Below are the code and all the weights of a small trained network. Each question names an input and a class and asks about switching units off, where a switched-off unit gives its printed mean instead of its output.

import numpy as np


def w(rows, s, z=0):
    codes = np.array(rows[::2]) - 128.0
    scale = np.full(codes.shape[1], s)
    scale[-1] = z or s
    return codes * scale


def norm(h):
    return h / np.sqrt((h * h).mean(-1, keepdims=True) + 1e-5)


def f(y):
    return np.maximum(y, 0)


def log_softmax(a):
    a = a - a.max(-1, keepdims=True)
    return a - np.log(np.exp(a).sum(-1, keepdims=True))


def net(x, mask):
    res = np.array(x, float).reshape(1, 7) / 4 @ E
    u = 0
    for l in range(2):
        y = f(norm(res) @ A[l][:, :-1].T + A[l][:, -1])
        res = res + np.where(mask[u : u + 8], y, B[l][:, -1]) @ B[l][:, :-1]
        u += 8
    return log_softmax(norm(res)[-1] @ U[:, :-1].T + U[:, -1])


A, B = {}, {}
E = w([
[158,192,105,170,72,80,25,96,89,123,101,127],'x0',
[2,112,215,229,88,180,81,191,119,68,160,75],'x1',
[63,151,111,163,199,105,83,86,246,176,137,168],'x2',
[114,216,170,97,87,177,185,59,184,76,63,59],'x3',
[215,182,159,159,232,93,120,205,195,84,116,73],'x4',
[126,130,126,122,131,120,131,129,126,114,139,128],'x5',
[90,109,167,123,195,41,163,117,97,198,65,24],'x6',
],0.0054)
A[0] = w([
[87,130,114,131,153,92,147,33,202,124,165,195,130],'L0N1',
[191,159,51,5,195,124,149,49,110,150,89,136,18],'L0N2',
[141,102,84,166,140,213,235,173,168,97,147,180,136],'L0N3',
[71,53,138,74,190,183,254,106,146,133,169,131,1],'L0N4',
[80,73,36,82,158,174,178,125,152,115,129,86,131],'L0N5',
[142,199,45,184,63,72,43,38,68,98,110,108,44],'L0N6',
[170,122,106,63,103,164,161,138,36,107,130,115,82],'L0N7',
[138,211,159,116,112,168,189,33,158,81,96,85,70],'L0N8',
],0.0069,0.004)
B[0] = w([
[115,119,138,70,130,105,58,108,151,83,48,161,226],'L0N1',
[75,121,144,190,128,211,98,148,94,113,164,54,254],'L0N2',
[171,189,130,206,86,101,91,89,108,123,136,151,217],'L0N3',
[180,205,140,194,170,107,149,116,115,117,152,111,224],'L0N4',
[141,139,138,138,83,89,132,58,118,200,145,136,205],'L0N5',
[181,178,163,185,151,94,191,78,154,158,177,133,233],'L0N6',
[131,94,166,75,125,110,89,131,187,100,81,160,210],'L0N7',
[73,117,2,137,96,104,184,209,135,115,113,150,235],'L0N8',
],0.0093,0.0053)
A[1] = w([
[36,141,107,72,35,121,148,6,71,172,141,211,2],'L1N1',
[225,79,169,79,38,123,200,183,36,84,117,91,122],'L1N2',
[169,73,107,185,166,93,97,134,65,147,155,195,29],'L1N3',
[120,81,85,106,185,73,100,228,74,182,167,198,60],'L1N4',
[58,98,130,130,161,127,99,114,164,159,103,137,120],'L1N5',
[80,71,138,103,203,24,181,140,88,171,48,21,93],'L1N6',
[233,107,3,49,152,211,94,76,130,182,164,96,195],'L1N7',
[197,206,84,140,164,155,85,238,154,82,82,145,71],'L1N8',
],0.0068,0.0026)
B[1] = w([
[184,56,154,70,212,126,153,250,133,179,200,104,243],'L1N1',
[66,204,137,129,255,123,49,35,199,143,48,163,217],'L1N2',
[114,158,37,146,95,93,222,169,196,104,46,86,209],'L1N3',
[60,191,86,96,88,146,220,160,183,80,110,98,179],'L1N4',
[164,158,167,118,147,202,102,80,74,57,22,152,176],'L1N5',
[157,92,141,78,30,145,126,76,70,147,181,185,254],'L1N6',
[74,140,173,207,86,180,106,131,67,22,152,75,185],'L1N7',
[173,8,148,59,147,128,119,169,105,201,196,155,215],'L1N8',
],0.0082,0.0059)
U = w([
[185,254,157,238,174,75,181,76,127,179,175,133,117],'0',
[34,150,22,94,97,126,221,195,157,84,59,115,122],'1',
[91,145,179,62,224,130,21,64,156,83,11,208,74],'2',
[163,93,151,101,32,124,98,89,81,116,173,186,253],'3',
[21,118,182,213,149,225,70,151,56,81,177,34,111],'4',
[186,53,173,42,201,142,137,194,120,202,210,126,66],'5',
],0.0095,0.0071)

Each question gives the input, the list of numbers given to net, and the class t.
The units are the neurons (one row each of A and B). Each row of codes is followed by its name. A weight is (code - 128) times the scale printed after its matrix; where a second scale follows, it is the last column's (A, B and U).
mask holds one flag per neuron, layer by layer. A switched-off neuron (its flag False) gives its mean, the last column of its row in B, instead of its output. The means were averaged over made-up inputs and are rounded, as every weight is.
A unit's drop is (log p(t) with every unit on - log p(t) with that unit switched off) / (log p(t) with every unit on - log p(t) with every unit switched off).
The circuit of an input: a set's keep is (log p(t) with only the set's units on - log p(t) with every unit switched off) / (log p(t) with every unit on - log p(t) with every unit switched off). Starting from the 12 units with the biggest drops (on a tie, the unit counted first), units are removed one at a time, each time the one whose removal leaves the highest keep (on an exact tie, the one counted first), for as long as the keep stays at least 0.8.
circuit, biggest first: the units of the circuit, biggest drop first
unit that matters most: the unit with the biggest drop
k most important neurons: the k neurons with the biggest drops, biggest first
top k neurons in layer l: the k neurons of layer l with the biggest drops, biggest first
input [-2,3,1,-1,6,-3,4], class 5: unit that matters most : L0N5
input [-7,1,-7,-8,-6,5,-4], class 1: 2 most important neurons : [L1N3; L0N6]
input [7,-5,2,-7,-6,8,-2], class 0: 2 most important neurons : [L0N6; L0N8]
input [-5,5,-3,-6,7,0,7], class 3: top 2 neurons in layer 1 : [L1N6; L1N1]
input [7,-8,3,-5,6,-6,8], class 3: circuit, biggest first : [L1N6; L0N4]
input [2,6,2,-2,-5,-1,6], class 3: circuit, biggest first : [L1N6; L0N2]
input [-5,-5,-1,1,-6,0,-4], class 5: top 2 neurons in layer 0 : [L0N5; L0N6]
input [-5,-8,-4,5,7,-7,5], class 4: 3 most important neurons : [L0N2; L1N7; L1N1]
input [2,2,4,-1,-4,-6,5], class 3: top 2 neurons in layer 1 : [L1N6; L1N2]
input [7,-6,4,8,8,0,-3], class 1: top 2 neurons in layer 0 : [L0N8; L0N4]
input [5,0,-5,7,-2,-5,3], class 1: 2 most important neurons : [L0N8; L0N4]
input [4,-5,-3,-7,-6,-4,-7], class 1: circuit, biggest first : [L1N3; L1N4]
input [-4,0,1,-4,3,-8,3], class 0: top 3 neurons in layer 0 : [L0N8; L0N4; L0N1]
input [-8,6,-3,6,-3,7,-4], class 0: circuit, biggest first : [L0N4; L0N3]
input [7,7,-8,-6,-7,3,-5], class 2: 3 most important neurons : [L1N2; L0N2; L1N6]
input [4,4,-4,1,8,2,4], class 5: circuit, biggest first : [L1N8]
input [8,-4,0,-7,-4,6,-2], class 0: top 2 neurons in layer 0 : [L0N6; L0N8]
input [1,-4,5,6,-3,2,-1], class 1: 2 most important neurons : [L0N8; L1N2]
input [7,4,-3,-4,-5,-4,7], class 0: 2 most important neurons : [L0N6; L0N1]
input [7,5,3,0,8,3,-6], class 5: unit that matters most : L1N8
